Below are the code and all the weights of a small trained network. Each question names an input and a class and asks about switching units off, where a switched-off unit gives its printed mean instead of its output.

import numpy as np


def w(rows, s, z=0):
    codes = np.array(rows[::2]) - 128.0
    scale = np.full(codes.shape[1], s)
    scale[-1] = z or s
    return codes * scale


def f(y):
    return y / 2 * (1 + np.tanh(0.7978845608 * (y + 0.044715 * y**3)))


def log_softmax(a):
    a = a - a.max(-1, keepdims=True)
    return a - np.log(np.exp(a).sum(-1, keepdims=True))


def net(x, mask):
    res = np.array(x, float).reshape(1, 3) / 4 @ E
    y = f(res @ A[0][:, :-1].T + A[0][:, -1])
    res = res + np.where(mask, y, B[0][:, -1]) @ B[0][:, :-1]
    return log_softmax(res[-1] @ U[:, :-1].T + U[:, -1])


A, B = {}, {}
E = w([
[133,29,130,195,164,95,153,123],'x0',
[168,174,134,156,146,156,248,145],'x1',
[174,121,111,70,149,82,175,56],'x2',
],0.013)
A[0] = w([
[122,162,188,169,149,114,102,167,72],'N0',
[96,99,92,99,91,114,45,123,97],'N1',
[158,150,124,150,154,142,179,161,81],'N2',
[124,93,108,151,125,124,136,128,106],'N3',
[93,103,116,147,70,142,65,104,100],'N4',
[119,127,97,119,122,175,136,117,250],'N5',
[184,127,99,67,154,54,144,9,102],'N6',
[142,86,140,74,125,103,64,47,105],'N7',
[207,206,151,181,165,201,183,101,94],'N8',
[131,85,126,153,179,119,133,135,172],'N9',
[149,37,151,234,178,107,128,99,88],'N10',
[162,133,191,142,110,126,114,112,160],'N11',
[77,103,141,122,88,105,66,137,113],'N12',
[187,123,92,62,182,88,145,61,62],'N13',
[124,49,106,203,176,84,144,129,82],'N14',
[140,233,107,61,61,178,92,119,109],'N15',
[88,137,152,213,89,193,95,226,80],'N16',
[114,165,112,76,97,166,128,114,111],'N17',
[166,106,124,53,121,99,173,55,104],'N18',
[158,164,154,164,155,160,183,115,93],'N19',
[110,211,145,55,79,141,123,139,70],'N20',
[84,135,149,214,109,189,91,190,95],'N21',
[170,171,121,203,146,180,180,193,109],'N22',
[95,105,121,112,133,88,70,103,85],'N23',
[154,133,128,170,98,147,102,165,96],'N24',
],0.014,0.019)
B[0] = w([
[156,138,97,139,162,178,202,95,136],'N0',
[147,117,89,87,120,49,168,122,185],'N1',
[158,140,62,113,125,82,168,88,162],'N2',
[143,121,126,145,118,136,115,123,138],'N3',
[144,138,94,84,135,87,199,100,167],'N4',
[61,115,191,128,133,77,10,129,249],'N5',
[55,181,96,139,175,189,147,191,215],'N6',
[151,130,85,80,159,82,185,113,188],'N7',
[141,111,72,92,104,47,145,105,205],'N8',
[117,116,137,177,86,122,54,132,189],'N9',
[211,76,206,201,78,175,94,147,202],'N10',
[114,148,135,148,146,110,85,138,151],'N11',
[134,132,55,95,126,67,143,84,178],'N12',
[101,184,98,113,165,244,233,141,175],'N13',
[224,74,142,182,103,182,98,133,186],'N14',
[218,54,185,252,94,180,50,144,216],'N15',
[72,198,86,103,185,230,198,189,202],'N16',
[146,100,128,166,99,135,107,155,165],'N17',
[86,164,114,144,145,147,136,161,189],'N18',
[144,106,65,75,134,71,141,91,174],'N19',
[230,73,145,171,91,191,160,110,177],'N20',
[70,185,100,149,174,195,169,155,194],'N21',
[141,122,71,63,135,50,152,95,208],'N22',
[168,115,83,95,124,81,173,78,162],'N23',
[117,136,106,149,161,145,139,138,142],'N24',
],0.013,0.019)
U = w([
[202,88,130,165,118,158,106,137,147],'0',
[55,162,87,124,162,179,162,148,150],'1',
[149,116,69,91,138,31,162,116,97],'2',
[3,120,182,123,118,58,20,134,254],'3',
[104,129,179,74,121,132,129,83,76],'4',
[129,122,172,74,93,166,130,114,56],'5',
[126,112,136,94,130,163,159,86,81],'6',
[136,141,151,95,79,178,140,70,60],'7',
],0.017,0.0076)

Each question gives the input, the list of numbers given to net, and the class t.
The units are the neurons (one row each of A and B). Each row of codes is followed by its name. A weight is (code - 128) times the scale printed after its matrix; where a second scale follows, it is the last column's (A, B and U).
mask holds one flag per neuron, in row order. A switched-off neuron (its flag False) gives its mean, the last column of its row in B, instead of its output. The means were averaged over made-up inputs and are rounded, as every weight is.
A unit's drop is (log p(t) with every unit on - log p(t) with that unit switched off) / (log p(t) with every unit on - log p(t) with every unit switched off).
The circuit of an input: a set's keep is (log p(t) with only the set's units on - log p(t) with every unit switched off) / (log p(t) with every unit on - log p(t) with every unit switched off). Starting from the 12 units with the biggest drops (on a tie, the unit counted first), units are removed one at a time, each time the one whose removal leaves the highest keep (on an exact tie, the one counted first), for as long as the keep stays at least 0.8.
units of the circuit, in order: the units of the circuit, biggest drop first
unit that matters most: the unit with the biggest drop
top k neurons: the k neurons with the biggest drops, biggest first
drop of u: that unit's drop, to one decimal
input [7,-8,-8], class 1: units of the circuit, in order : N16
input [-7,-7,-8], class 1: top 3 neurons : N16; N21; N10
input [-7,-8,-1], class 2: top 4 neurons : N1; N12; N4; N7
input [-1,-7,8], class 1: top 2 neurons : N6; N13
input [7,8,-2], class 2: top 3 neurons : N22; N15; N8
input [2,8,-7], class 2: top 2 neurons : N22; N8
input [3,1,-1], class 3: top 2 neurons : N15; N20
input [4,6,-7], class 1: top 2 neurons : N16; N21
input [6,-5,5], class 0: top 2 neurons : N10; N14
input [-8,1,-8], class 0: top 2 neurons : N15; N20
input [-4,-6,7], class 1: top 2 neurons : N6; N13
input [4,-5,1], class 2: top 2 neurons : N15; N7
input [1,-1,-1], class 3: drop of N24 : 0.0
input [-8,-3,-5], class 0: unit that matters most : N15
input [-5,4,3], class 0: drop of N15 : 0.5
input [-4,5,-3], class 2: drop of N10 : 0.6
input [1,-3,2], class 3: drop of N22 : 0.1
